Below are the code and all the weights of a small trained network. Each question names an input and a class and asks about switching units off, where a switched-off unit gives its printed mean instead of its output.

import numpy as np


def w(rows, s, z=0):
    codes = np.array(rows[::2]) - 128.0
    scale = np.full(codes.shape[1], s)
    scale[-1] = z or s
    return codes * scale


def f(y):
    return y / 2 * (1 + np.tanh(0.7978845608 * (y + 0.044715 * y**3)))


def log_softmax(a):
    a = a - a.max(-1, keepdims=True)
    return a - np.log(np.exp(a).sum(-1, keepdims=True))


def net(x, mask):
    res = np.array(x, float).reshape(1, 6) / 4 @ E
    y = f(res @ A[0][:, :-1].T + A[0][:, -1])
    res = res + np.where(mask, y, B[0][:, -1]) @ B[0][:, :-1]
    return log_softmax(res[-1] @ U[:, :-1].T + U[:, -1])


A, B = {}, {}
E = w([
[7,71,80,179],'x0',
[233,145,76,161],'x1',
[151,150,163,208],'x2',
[97,188,182,78],'x3',
[148,1,210,148],'x4',
[95,129,185,172],'x5',
],0.0096)
A[0] = w([
[175,129,191,135,185],'neuron 0',
[111,79,74,168,183],'neuron 1',
[97,101,162,49,186],'neuron 2',
[115,213,150,111,180],'neuron 3',
[161,126,214,152,223],'neuron 4',
[97,120,155,102,130],'neuron 5',
[89,116,35,186,216],'neuron 6',
[187,97,145,97,197],'neuron 7',
[108,142,155,83,172],'neuron 8',
[130,225,107,156,134],'neuron 9',
[147,154,124,57,191],'neuron 10',
[73,153,101,152,146],'neuron 11',
[151,167,128,90,192],'neuron 12',
[121,178,214,141,254],'neuron 13',
[105,254,130,172,139],'neuron 14',
[69,119,97,118,131],'neuron 15',
[108,50,74,226,205],'neuron 16',
[195,143,73,67,147],'neuron 17',
[131,153,131,149,118],'neuron 18',
],0.014,0.0065)
B[0] = w([
[106,76,122,203,182],'neuron 0',
[206,106,206,65,197],'neuron 1',
[66,32,144,112,185],'neuron 2',
[61,161,89,182,195],'neuron 3',
[117,76,142,250,199],'neuron 4',
[87,64,155,95,153],'neuron 5',
[188,224,195,56,230],'neuron 6',
[163,39,33,165,188],'neuron 7',
[2,105,84,117,163],'neuron 8',
[65,182,85,158,198],'neuron 9',
[99,103,34,95,183],'neuron 10',
[91,179,163,86,182],'neuron 11',
[107,157,48,150,178],'neuron 12',
[71,133,126,187,204],'neuron 13',
[72,207,73,141,215],'neuron 14',
[158,157,115,55,177],'neuron 15',
[190,158,224,104,248],'neuron 16',
[201,92,58,103,202],'neuron 17',
[106,176,140,178,135],'neuron 18',
],0.0079,0.014)
U = w([
[97,79,106,130,84],'0',
[218,98,39,48,39],'1',
[65,72,148,2,41],'2',
[203,138,178,4,253],'3',
[78,225,73,103,84],'4',
[184,74,167,203,203],'5',
],0.0096,0.0016)

Each question gives the input, the list of numbers given to net, and the class t.
The units are the neurons (one row each of A and B). Each row of codes is followed by its name. A weight is (code - 128) times the scale printed after its matrix; where a second scale follows, it is the last column's (A, B and U).
mask holds one flag per neuron, in row order. A switched-off neuron (its flag False) gives its mean, the last column of its row in B, instead of its output. The means were averaged over made-up inputs and are rounded, as every weight is.
A unit's drop is (log p(t) with every unit on - log p(t) with that unit switched off) / (log p(t) with every unit on - log p(t) with every unit switched off).
The circuit of an input: a set's keep is (log p(t) with only the set's units on - log p(t) with every unit switched off) / (log p(t) with every unit on - log p(t) with every unit switched off). Starting from the 12 units with the biggest drops (on a tie, the unit counted first), units are removed one at a time, each time the one whose removal leaves the highest keep (on an exact tie, the one counted first), for as long as the keep stays at least 0.8.
units of the circuit, in order: the units of the circuit, biggest drop first
most important unit: the unit with the biggest drop
top k neurons: the k neurons with the biggest drops, biggest first
drop when u is switched off: that unit's drop, to one decimal
input [2,3,-4,2,-1,-2], class 1: most important unit	neuron 16
input [-4,0,0,3,0,5], class 0: units of the circuit, in order	neuron 6; neuron 4; neuron 16
input [7,8,1,2,-5,-8], class 3: units of the circuit, in order	neuron 6; neuron 1
input [5,-6,4,-8,7,4], class 3: units of the circuit, in order	neuron 16; neuron 1
input [-7,8,1,6,1,5], class 5: top 3 neurons	neuron 4; neuron 0; neuron 7
input [-8,-4,-7,2,2,-6], class 1: top 2 neurons	neuron 17; neuron 7
input [-7,-2,8,2,0,-3], class 5: top 2 neurons	neuron 4; neuron 0
input [0,7,3,7,6,-8], class 5: top 2 neurons	neuron 4; neuron 0
input [-2,1,-6,-8,-7,2], class 1: top 2 neurons	neuron 17; neuron 13
input [2,4,3,3,3,-5], class 5: drop when neuron 14 is switched off	0.1
input [0,-6,3,5,6,1], class 5: drop when neuron 9 is switched off	0.2
input [-6,8,-3,1,7,3], class 5: drop when neuron 4 is switched off	0.2
